In the rows, zero is written as 128.
Each row has a class, written after it, and each block has its own classes.
[144 135 150 154  61 103 145 150 161 154  77 152  99 138 172 107 116 122
  98 118 111  87 151 172 126 125 133 123 200 110 100 127  78 144 182 103
  72] => Mused
[142 135 153 157  57 103 137 156 173 148  70 148  98 133 179 104 106 125
  99 120 117  83 148 181 131 119 143 132 200 120 104 129  69 136 184 102
  79] => Mused
[150 143 114 142 119  97 167 137 104 150 121 178 163 142 119 138 164 129
 160 100  77 146 191 105 118 110 133  72 142 144 103 119 111 166 134 121
 118] => Mused
[135 122 136 149  51 130 120 150 164 149  57 146 105 144 143  83 112 122
 111  88  94  88 122 173 105 104 137 132 178 160 112 128 100 130 160 109
  94] => tora
[151 124 105 172 109  89 173 160 122 162  99 164 148 127 134 100 163 115
 155 124  90 121 174 115 115  96 150  63 163 152  84 142 113 161 118 110
 124] => topu
[142 162 146 163  44 111 131 144 156 172  72 160  85 124 154  92 133 125
 125 114  96  95 125 181 109 115 145 122 193 155  94 133  88 136 166 106
  78] => zuke
[161 133 130 171  97 113 160 158 109 159  86 164 147 122 128 111 159 129
 161 120 100 117 188 101 133 107 147  63 161 149  98 134 130 153 118 114
 134] => faf
[137 155 144 155  52 129 137 145 157 173  71 169 101 121 163 105 131 138
 120 114  93  89 131 178 108 117 141 128 199 154 102 121  87 128 176 100
  89] => faf
[151 126 154 151  52 111 132 161 165 167  79 145  82 126 170 103 108 113
  99 120 113  81 136 167 130 117 145 123 197 112  92 135  84 144 178 104
  68] => zuke
[157 155 122 150 115 103 155 138  91 147  96 177 154 138 115 114 162 135
 156  96  82 142 187  97 107  99 132  68 145 158 110 124 121 150 126 117
 132] => tora
[129 125 148 132  97 140 127 130 179 155  74 165 109 138 168  81 107 136
 128 103  90 100 128 171 108  99 145 127 172 151 100 130 104 139 187  91
  69] => sen
[128 112 133 133 105 134 130 141 183 155  79 160 114 137 167  83 105 131
 113 103  93  97 121 181 109 104 144 132 183 141  79 131  89 148 181  98
  55] => topu
[160 169 120 182 109 106 165 154 112 145  95 162 144 126 140 111 167 120
 158 136  88 129 185 122 134 112 143  61 154 155  99 162 101 153 122 131
 111] => sen
[140 124 152 158  60 114 141 160 164 151  71 146  98 134 169 102 112 118
  98 120 104  89 142 171 120 125 146 120 193 116 106 140  76 147 181 113
  69] => sen
[157 119 117 165  98 129 156 161 120 172  89 163 148 125 126 106 150 115
 160 114 101 122 183  98 137  97 145  57 150 149  98 138 138 152 110 116
 136] => faf
[136 106 143 118 105 138 109 126 192 164  68 159 114 132 160  75 114 129
 118  96  94  96 121 169 112  98 133 121 172 150  91 146 104 146 188 100
  58] => Dunel
[140 151 142 161  48 121 139 145 157 156  70 158  98 129 160  98 139 136
 116 117  92  96 127 171 107 117 146 120 189 146  99 135  98 141 167 110
  75] => sen
[151 131 149 159  38 105 137 156 157 161  80 150  99 123 178 105 121 121
  90 120 108  78 144 159 117 117 144 116 204 122 108 143  86 147 181 115
  80] => Dunel
[138 167 150 166  56 107 142 145 160 175  90 167  87 118 162  98 124 129
 130 124  92  94 129 178 110 109 151 129 196 138  83 133  79 140 173 107
  63] => zuke
[140 169 136 168  49 118 145 149 157 166  76 158  89 129 163  96 122 132
 105 119 103  94 124 182 103 109 147 119 190 141  95 121  86 141 163 109
  78] => sumil
[138 154 138 161  57 128 142 143 157 178  81 168  86 122 158  93 129 128
 131 113  92  94 126 177 105 106 146 122 193 159  94 128  94 131 159  97
  88] => zuke
[165 169 120 180 112 104 154 153 122 152 108 158 153 118 142 120 164 117
 151 136  91 120 185 126 141 108 141  63 155 157  97 170  98 143 122 143
 117] => Dunel
[158 122 112 175 100 109 174 159 104 164  84 159 141 129 128 103 160 126
 154 114 101 124 188 102 115  95 140  60 152 161  88 133 129 142 102  97
 148] => tora
[159 142 111 142  95 103 152 149 108 164 108 181 156 134 116 128 165 140
 152 107  77 148 182  99 117  96 140  53 143 153 102 136 112 158 133 134
 116] => Dunel
[167 166 117 177 104 114 156 155 125 156 109 163 149 119 142 116 162 112
 153 132  92 124 184 116 141 106 140  60 155 151 102 164 106 146 117 139
 116] => Dunel
[163 182 126 182 113  95 155 154 119 156 108 162 126 124 145 113 164 118
 164 146  96 113 179 128 141 105 145  66 155 166  89 164 101 146 116 124
 108] => zuke
[155 166 116 186  99 103 154 156 109 158 101 161 140 128 147 109 156 121
 143 132  96 122 194 127 134 108 139  66 153 175  86 163  93 137 118 132
 119] => tora
[135 114 138 150  60 130 124 156 182 159  69 150 116 137 140  92 125 109
 117  99  95  87 122 162 103 106 141 126 181 152 122 145  99 147 164 111
  85] => Dunel
[149 117 105 176 104 108 164 169 121 164  99 163 148 129 128  95 156 114
 155 120 101 128 181 102 127  97 154  59 157 151  90 146 130 161 105 117
 127] => topu
[152 118 115 170 109 110 173 160 125 165  91 160 144 128 134 103 152 117
 158 112  99 124 190 116 124 103 145  53 147 149  80 140 113 157 115 116
 136] => dol
[162 132 114 143 104 109 158 142 106 154 115 183 168 145 120 136 162 138
 154 106  79 146 189 100 123 101 138  66 148 155  98 121 117 156 139 126
 117] => Mused
[130 116 141 132 107 144 128 123 186 156  66 163 114 135 161  83 103 136
 126  96 100 101 122 182 114  93 139 139 176 148  86 122  99 141 175  90
  66] => Mused
[154 152 120 151 102 112 147 159 116 151 100 173 160 143 119 128 150 137
 159  98  84 146 202 103 128 101 138  63 135 156  96 121 111 156 131 121
 128] => dol
[155 160 109 151 110  99 152 151 102 148 112 176 169 134 120 131 166 130
 152 102  69 147 187  96 112 104 132  70 156 153  97 129 114 166 139 123
 118] => topu
[136 144 153 163  56 106 142 161 170 159  76 152  94 125 175 102 111 121
 105 114 112  81 147 174 123 118 145 127 194 123  92 128  74 141 177 108
  82] => dol
[143 104 137 144  52 123 125 154 179 156  67 150 111 141 143  87 122 117
 120 103  88  82 115 166 101 105 140 119 184 158 120 141 104 141 170 114
  89] => Dunel
[156 176 119 190 105 112 157 156 112 155 111 167 142 130 142 107 154 121
 149 137  95 124 186 127 136 106 149  63 154 176  96 157 103 152 115 145
 114] => sumil
[140 131 143 150  51 125 128 154 175 168  86 156  98 139 154  94 121 113
 129 107  88  76 127 163 105 104 142 124 190 157 111 144  97 138 178  99
  94] => zuke
[133 119 137 145  55 132 133 151 170 151  67 150 112 154 148  94 121 116
 117  93  89  89 126 167  99 112 142 122 176 152 123 130 103 142 171  97
  93] => sen
[146 142 157 169  48 105 146 167 164 151  71 146  92 132 176 106 112 122
 103 134 105  85 153 168 121 125 140 115 201 120 105 136  72 136 179 102
  81] => sen
[143 127 161 168  40 101 143 159 149 161  80 151  89 131 176  92 102 122
  94 120 115  77 151 166 121 121 140 132 207 126  94 129  80 130 177 107
  78] => tora
[158 162 108 157 107 109 164 141 112 147 127 161 145 124 124 134 151 117
 164 110  91 142 183 114 133 108 118  57 141 159  95 142 107 135 108 142
 153] => Mused
[149 130 156 158  41 115 132 157 162 157  80 150 105 128 178 105 108 115
 100 119 104  70 150 166 124 125 140 115 205 122 102 137  70 138 193 116
  84] => faf
[161 149 121 141 104 113 149 155 107 157 109 180 163 135 122 142 151 137
 156 107  76 140 191  94 130 104 140  58 147 140 103 119 116 150 146 131
 121] => faf
[130 104 153 124 100 156 113 128 186 166  64 163 118 134 157  78 103 128
 126  91  97  94 131 172 113 105 137 130 175 146  97 125  98 144 188  90
  71] => faf
[130 112 156 128  95 144 116 130 190 158  71 162 120 129 159  85 103 129
 125  91  93  84 124 173 113 104 142 136 181 139  89 132  86 145 196 101
  64] => faf
[161 148 124 136  95 119 143 145 111 167 105 184 160 131 116 130 158 132
 163 101  78 141 188  91 124  99 129  58 143 163 109 124 116 151 136 124
 139] => faf
[145 123 143 147  50 112 126 156 178 159  75 146 102 143 146  96 119 112
 127 107  90  75 112 172 101 103 144 131 183 158 105 137  90 140 180  97
  84] => zuke
[155 170 116 181 122 103 163 158 129 147 104 164 146 127 148 126 157 115
 158 139  95 125 187 132 146 112 145  69 156 166 100 156  97 137 120 137
 120] => Mused
[131 108 143 128 102 133 126 125 190 155  67 160 116 136 160  85 105 134
 120 100  98 107 124 187 112 103 145 134 172 131  87 123  85 150 187  97
  53] => Mused
[124 115 145 139 121 154 122 132 184 155  65 161 115 127 158  79 100 126
 125  91  98 106 131 179 112 101 141 138 170 148  89 120  96 145 172  98
  70] => dol
[141 139 146 168  47 101 142 170 169 156  82 152  95 128 179  97 108 115
  98 131 106  80 137 175 120 119 150 127 211 129 105 133  75 139 173 115
  79] => topu
[133 147 138 158  58 117 135 137 154 169  73 160  93 129 162  81 119 131
 112 109 100  97 127 181 107 106 144 133 182 144  88 126  93 134 163 102
  67] => tora
[136 117 149 158  56 101 135 156 172 151  68 143  99 132 168  98 117 120
  96 113 116  82 142 180 131 125 148 128 198 115  97 139  74 147 177 114
  71] => Mused
[155 155 108 161 118 110 167 144 113 143 133 155 141 120 133 135 151 118
 166 117  91 134 186 112 136 114 116  56 142 163  83 151 112 140 103 143
 149] => Mused
[149 171 110 183 106  93 159 156 112 156 114 167 156 124 150 115 164 110
 145 125  89 123 184 124 134 110 151  75 164 169  83 158  99 157 126 136
 109] => topu
[160 160 125 183 103 111 170 145 130 148 103 165 152 125 140 113 153 127
 166 130  95 123 186 133 137 102 150  71 157 154  95 151  97 147 114 133
 128] => Mused
[147 137 158 159  46 103 144 158 155 157  81 155  96 131 180 104 113 121
 100 128 108  88 146 160 117 123 150 117 198 122 108 132  85 139 190 108
  77] => sen
[161 128 114 159  95 127 157 157 116 169  91 168 147 125 129 111 162 123
 159 114  94 121 184 101 132 104 140  54 156 152 100 137 132 146 121 111
 140] => faf
[160 121 112 172 109 127 165 166 115 173  98 163 130 123 121 103 159 103
 165 115 102 123 183  96 134  98 141  54 159 149  95 148 132 146 101 106
 141] => zuke
[158 154 119 141 104 114 144 149 115 156 101 180 162 134 113 126 164 139
 158  97  83 150 187  94 127  97 141  64 138 150 110 132 123 158 129 127
 116] => Dunel
[162 146 107 145 103 105 162 143 105 152 110 178 162 141 125 141 162 139
 150 106  79 146 186 106 128  99 141  64 145 147  96 119 116 155 131 128
 118] => Mused
[159 154 109 165 100 103 167 143  95 150 121 157 144 116 122 125 151 116
 156 105  85 136 182 102 115 102 116  64 144 158  78 140 106 143 106 134
 144] => tora
[146 155 138 154  45 108 140 135 159 162  72 161 101 121 166  97 135 141
 115 116  84  93 120 182  94 110 147 119 191 148 100 131  91 144 177 112
  73] => Dunel
[137 152 152 155  51 123 128 139 159 167  77 167 108 122 165 100 128 133
 117 111  97  82 130 172 106 116 148 131 196 151 100 130  89 139 188 107
  78] => faf
[165 168 121 167 107 112 151 139 105 153 130 154 160 116 116 135 154 121
 165 120  84 128 182 111 130 106 120  57 147 144  93 149 109 134 119 145
 149] => faf
[138 157 137 166  53 120 144 146 152 163  81 160  92 133 163  93 121 137
 106 118  97  94 128 181  98 114 145 117 193 140  92 122  87 143 173 110
  71] => sumil
[131 134 143 137 101 143 142 137 175 164  71 169 100 135 169  92 109 134
 124 114  91 103 124 177 106 100 138 128 180 149 106 124  96 131 176  87
  75] => sen
[144 139 143 166  47  92 145 162 161 156  84 152  96 128 181 100 113 117
  97 129 102  78 134 171 114 116 147 128 211 132 100 121  86 140 173 106
  80] => topu
[138 104 143 142  65 114 130 153 178 151  65 147 118 150 146 105 116 121
 111 103  97  90 128 174 113 111 139 132 183 145 112 127  92 147 174 109
  83] => Mused
[131 130 129 150  53 114 134 154 174 158  83 157 116 143 159  93 117 112
 116 102  81  81 118 168  92 102 143 131 196 164 114 128  99 141 180 102
  96] => topu
[141 129 144 158  49 130 135 159 169 154  81 154 102 151 148  88 106 122
 115 105  92  80 124 169 108 108 134 124 193 157 107 124  99 133 171 112
  89] => sumil

Next block, with new classes.
[134 125 129 167 158 134 151 127 135 147 150  76 131 159 144 152 151 153
 128 107 134 166 150 110 118 106 121 164 163 148 124 105 112 111 133 130
 115] => lik
[139 119 125 173 162 143 148 125 130 152 141  76 130 157 142 148 149 159
 115  93 137 170 146 118 128 111 131 162 167 147 112  98 112 105 119 138
 120] => batan
[177 121 139 135 136 122 149  92  92 118 133 109 168 138 160 142 158 142
 137 150 153 136 117  91 104 120  96  87 206 165 149  89 129 138 159 119
  94] => ven
[142 126 112 170 167 144 135 122 108 140 134  70 125 147 141 159 167 141
 104 114 122 156 143 109 133 118 124 145 142 141 101 103 136 102 117 134
 129] => Viti
[147 127 112 167 152 139 137 126 134 161 121  75 126 149 118 157 140 146
 124  94 124 146 152 117 136 119 125 152 148 133  93 105 124  99 102 129
 139] => luz
[182 125 139 130 130 112 140  92 102 140 127 113 158 117 133 150 152 132
 162 141 151 117 126  83 104 117  66  84 214 149 154 104 138 121 137 110
 105] => vope
[169 126 136 133 126 120 146  92  80 120 125  99 162 132 153 126 174 146
 134 160 150 128 123  92 105 125  82  91 202 154 139  97 133 147 160 116
  98] => vope
[131 129 120 166 164 139 135 118 121 147 122  73 114 144 116 165 147 139
 109 106 121 149 147 116 133 119 132 148 146 138  91 108 132  97 111 131
 131] => lero
[177 124 129 130 135 121 142  96 111 144 123 107 152 107 130 149 162 128
 147 141 149 132 117  85 111 121  76  88 206 152 147 107 135 125 140 116
 101] => batan
[168 119 137 138 140 125 158 101  76 112 160 113 161 130 152 145 167 151
 152 144 150 164 123  84  98 128  88  73 208 170 136 104 137 150 163 115
  86] => lero
[133 125 114 174 162 144 142 127 113 142 133  66 121 143 129 147 155 138
 108 118 119 158 147 107 137 126 130 150 146 138 104 104 136  99 111 134
 116] => bopep
[176 121 132 140 124 119 152  94  82 114 127 101 167 137 147 119 175 144
 141 164 152 140 121  88 105 122  94  88 196 161 141 104 127 136 163 117
 103] => Fafol
[140 119 131 169 160 141 143 125 116 149 136  74 131 164 145 155 149 165
 131  97 133 159 155 111 123 108 114 156 174 137 128  94 112 115 127 137
 121] => vope
[139 118 122 170 164 148 144 135 108 152 141  69 140 157 143 152 169 155
 107 111 132 179 136 113 131 122 127 155 159 147 120  88 111 117 120 139
 117] => batan
[176 131 136 128 137 122 143  94 104 135 139 116 157 116 145 147 162 126
 148 148 143 127 121  83 101 116  73  94 201 157 166 101 137 123 139 113
 111] => lik
[195 119 126 133 129 128 143  93 109 137 132 111 159 124 131 149 153 137
 156 135 148 139 124  76 104 113  79  79 215 153 168 107 125 124 146 116
 110] => Fafol
[176 121 128 136 123 123 144  81  87 119 123 110 163 135 146 129 170 141
 131 158 152 133 112  80 111 118  89  89 204 153 155 102 130 141 161 119
 107] => Fafol
[129 121 129 163 168 141 141 129  94 141 131  73 129 157 135 155 171 150
 109 119 118 167 142 110 128 116 118 148 157 143 114  94 122 116 123 133
 125] => lero
[184 127 134 127 128 114 143  90 122 148 118 114 152 120 125 150 135 134
 177 133 149 116 132  90 102 115  74  83 218 147 144 111 136 125 140 110
 104] => vope
[171 123 125 139 137 128 144  87  98 131 124 100 158 121 145 142 170 144
 123 146 151 142 116  80 112 121  86  91 209 158 142  99 134 146 155 122
  99] => batan
[161 125 134 134 138 115 141  84  86 109 131  99 149 117 139 129 169 141
 125 157 140 125 125  77 110 116  77  94 211 165 145 100 145 133 152 118
 101] => bopep
[140 120 129 161 152 148 146 121 123 153 133  73 131 158 135 141 144 155
 117  99 128 163 149 111 129 115 125 165 172 143 123 100 115 109 125 125
 116] => bopep
[166 127 142 133 140 119 155  89  80 119 122 107 170 135 149 137 168 145
 124 154 144 134 118  87 102 123  84  84 201 163 145  99 134 142 157 117
 103] => lero
[143 125 126 163 160 148 139 118 121 148 143  78 136 160 146 159 151 158
 123 103 136 164 143 114 127 108 119 152 163 140 117 103 115 115 130 133
 120] => Viti
[182 117 127 141 142 134 155 101  97 129 154 107 169 128 156 149 169 149
 139 136 153 167 119  85 103 133  93  81 206 170 141  98 132 145 158 121
  86] => batan
[191 128 138 129 131 116 141  89 116 144 127 110 165 119 137 155 144 132
 157 139 150 119 119  88 108 112  73  83 205 151 158 108 135 117 137 114
 110] => Viti
[192 124 133 129 135 131 143  93 119 151 129 112 171 113 139 160 149 135
 144 136 156 138 118  93 107 124  85  86 210 152 155  96 126 126 137 118
  99] => batan
[142 120 134 161 152 139 138 121 121 153 141  75 129 159 136 147 156 164
 133  84 135 162 157 109 124 105 111 153 171 148 106 104 111 112 126 123
 130] => luz
[144 122 130 162 158 145 146 129 106 149 136  63 147 158 138 145 164 148
 102 126 130 167 141 116 132 126 125 155 162 149 128  88 112 109 118 130
 112] => bopep
[171 120 135 139 133 121 165 107  83 113 155 116 161 137 138 134 161 151
 167 144 144 159 121  87  95 126  88  79 210 169 131 108 138 143 162 111
  93] => lero
[168 125 138 128 136 123 151  92  86 117 135 100 164 128 145 127 170 143
 132 154 139 134 119  83 106 122  77  93 207 166 159  96 134 136 155 119
  96] => bopep
[143 123 127 160 162 146 125 110 129 152 134  69 125 151 141 159 151 155
 114  91 133 160 153 111 126 102 112 154 168 143 118 100 118 106 124 130
 135] => Viti
[185 125 133 125 129 116 132  89 111 138 132 112 158 113 134 158 151 130
 153 138 151 123 120  80 105 114  72  81 202 151 151 109 138 121 143 112
 106] => Viti
[136 125 118 170 163 135 150 130 113 140 134  83 124 155 117 157 151 142
 118 111 119 156 140 110 128 121 130 145 152 143  97 109 132 100 117 131
 123] => lero
[139 128 106 168 158 139 128 123 120 145 131  68 117 141 124 159 156 137
 112 110 121 150 142 110 134 119 125 146 138 138  91 113 137 100 113 130
 134] => Viti
[129 120 115 166 166 151 143 139 103 145 135  71 126 154 142 147 174 157
 114 111 124 167 136 113 130 122 113 157 153 143 114  99 120 127 117 137
 130] => vipi
[172 117 125 144 135 112 164 112  98 117 165 115 155 133 148 135 167 142
 172 150 148 159 126  84  91 123  91  84 206 174 145 113 134 141 165 111
  86] => lik
[143 119 136 161 156 137 145 127 121 147 138  84 129 163 124 156 143 161
 121  85 129 162 152 103 116 106 119 152 178 148 120 106 111 109 134 127
 122] => lero
[174 122 135 137 137 116 160  95  95 124 133 107 182 135 152 142 169 145
 127 154 155 137 107  90 104 129  96  93 196 171 148  95 124 132 155 125
  89] => batan
[130 122 125 165 162 139 132 114 133 148 127  75 114 148 136 156 135 150
 128  92 137 153 153 114 127 102 124 158 171 144 104 108 119 106 123 125
 126] => ven
[183 127 140 119 130 118 138  84 125 144 125 102 160 112 122 151 138 130
 151 132 145 120 125  86 107 118  71  88 215 159 171 100 131 116 131 113
 107] => bopep
[184 120 135 134 135 122 152  99 100 125 139 104 176 131 148 148 167 149
 128 142 150 141 113  88 103 125  92  90 204 169 162  87 121 132 155 129
  95] => batan
[140 119 126 163 166 144 137 121 125 149 136  78 124 156 148 165 140 157
 119  88 134 166 151 107 127 104 121 152 174 146 119  98 116 122 127 131
 122] => ven
[141 128 116 180 170 147 139 127 127 149 140  72 127 147 147 164 156 137
  94 106 121 161 153 101 129 120 129 154 139 137 120 106 130  97 120 137
 122] => lik
[177 129 131 127 137 123 150  91 110 138 119 113 156 113 136 151 153 134
 150 145 151 111 114  90 107 120  77  90 204 155 146 108 134 129 135 118
 108] => vipi
[181 123 132 134 139 116 142  94 110 132 125 112 154 119 139 152 145 131
 153 143 151 126 124  87 106 111  82  83 215 156 146 101 137 127 142 112
 104] => ven
[178 118 122 143 136 127 161 105  96 124 154 107 164 129 145 140 169 147
 149 140 155 166 117  86 102 135  94  82 208 174 139  98 133 139 154 120
  88] => batan
[189 130 139 125 134 115 137  81 118 141 125 109 169 117 141 158 147 130
 145 145 155 117 121  95 108 114  77  83 201 155 148 105 135 118 138 113
 108] => Viti
[130 127 116 173 168 138 140 121 116 147 127  71 118 148 136 160 156 140
 120 114 125 146 150 117 134 120 124 150 146 134  95 107 134  98 110 136
 121] => vope
[138 120 122 165 161 147 135 123 139 152 131  78 115 156 132 161 130 155
 138  85 135 162 155 114 127 101 121 157 179 139 119  99 115 110 124 132
 127] => ven
[174 125 132 142 144 117 161  95 100 126 136 108 163 119 147 148 166 138
 142 154 157 125 113  86 104 121  80  87 205 165 141 108 135 129 140 119
  98] => vipi
[139 120 130 165 163 150 138 116 129 151 139  68 125 154 136 151 142 160
 121  93 129 167 157 111 129 107 117 158 180 143 131  95 115 109 121 134
 120] => bopep
[128 123 130 161 166 142 150 132  90 139 142  73 137 165 132 149 175 155
 122 123 124 174 134 115 125 119 115 145 163 152 118  95 117 120 126 131
 122] => lero
[178 129 142 124 128 111 148  86 104 135 119 111 159 119 119 149 150 130
 141 141 147 119 119  79 103 119  78  85 213 161 146 107 137 120 142 105
 110] => lero
[185 126 137 138 139 126 149  87 113 144 135 109 169 114 143 162 156 137
 141 138 164 134 117  89 108 119  88  88 211 159 153  99 126 117 136 119
  98] => batan
[138 127 109 165 163 140 124 114 125 148 124  70 114 140 124 169 152 138
 115 110 122 147 145 111 137 114 125 147 146 136  93 109 137 101 114 133
 133] => Viti
[137 126 111 169 165 136 138 124 125 143 125  78 116 143 130 163 143 135
 120 114 130 146 145 121 133 116 139 146 147 142  82 110 133 101 113 128
 121] => ven
[185 118 123 148 134 134 155  94  91 120 151 108 167 136 153 140 166 149
 148 146 154 165 123  83 106 126  95  81 207 164 146 101 133 141 157 119
 101] => Fafol
[184 121 137 135 133 117 146  97 112 134 129 110 163 119 134 152 153 137
 140 134 152 118 115  77 103 120  73  92 209 160 166 101 129 118 140 120
 109] => vipi
[190 130 138 114 115 124 141  93 117 151 125 117 164 118 116 146 148 135
 174 130 154 117 121  90 107 118  69  84 212 149 147 107 124 125 139 102
 112] => luz
[128 127 129 167 165 140 134 125 114 155 129  67 139 149 150 152 168 141
 111 130 128 162 146 119 129 119 118 161 144 141 120  96 120 112 119 128
 126] => lik
[148 122 129 160 158 146 146 136 105 150 147  69 153 167 148 155 167 156
 129 123 130 173 133 125 127 120 123 148 150 147 120  92 110 117 126 133
 117] => Viti
[166 124 137 127 131 116 148  87  83 116 127 109 156 133 135 135 169 141
 126 150 141 130 112  77 103 121  80  83 209 162 153 100 136 143 161 116
 105] => lero
[135 128 111 173 167 139 134 120 136 154 128  71 121 141 134 167 151 133
 102 112 120 153 150 103 130 116 123 158 144 134 116 106 132  99 113 133
 129] => lik
[178 123 139 140 137 119 154  90  98 124 133 103 179 127 153 149 169 146
 119 152 156 133 112  87 106 124  96  96 199 167 147  91 126 128 154 126
  92] => batan
[171 127 141 133 132 114 149  90  90 122 128 102 166 130 151 139 163 145
 142 153 147 124 122  88 105 124  79  91 201 159 142  97 137 139 155 118
  98] => vope
[181 121 130 140 129 123 151  90  92 118 129 102 164 137 143 130 173 145
 133 151 150 141 120  77 108 117  84  86 207 160 156 105 129 137 165 120
 107] => Fafol
[172 119 134 139 140 130 160 100  87 118 156  99 165 126 152 134 169 149
 158 151 150 161 127  89 103 129  85  83 212 171 147 100 135 140 157 114
  82] => bopep
[131 127 116 172 164 140 137 117 112 139 126  76 113 144 120 159 155 138
  97 108 120 151 144 105 133 119 128 148 151 137  96 107 139  98 114 131
 132] => lero
[187 125 133 121 117 112 141  86 121 141 122 122 161 120 117 146 137 129
 172 139 150 115 114  84 107 112  79  90 207 151 157 115 128 116 138 109
 115] => Fafol
[176 120 122 137 134 130 158 110 102 128 157 108 164 124 139 141 160 151
 172 143 150 168 117  96 102 132  91  84 210 170 129 101 132 148 156 118
  87] => batan
[181 130 139 130 136 120 145  87 121 150 127 112 166 117 150 153 144 127
 149 143 148 126 127  88  99 118  83  93 200 156 160 107 130 121 138 109
 104] => lik
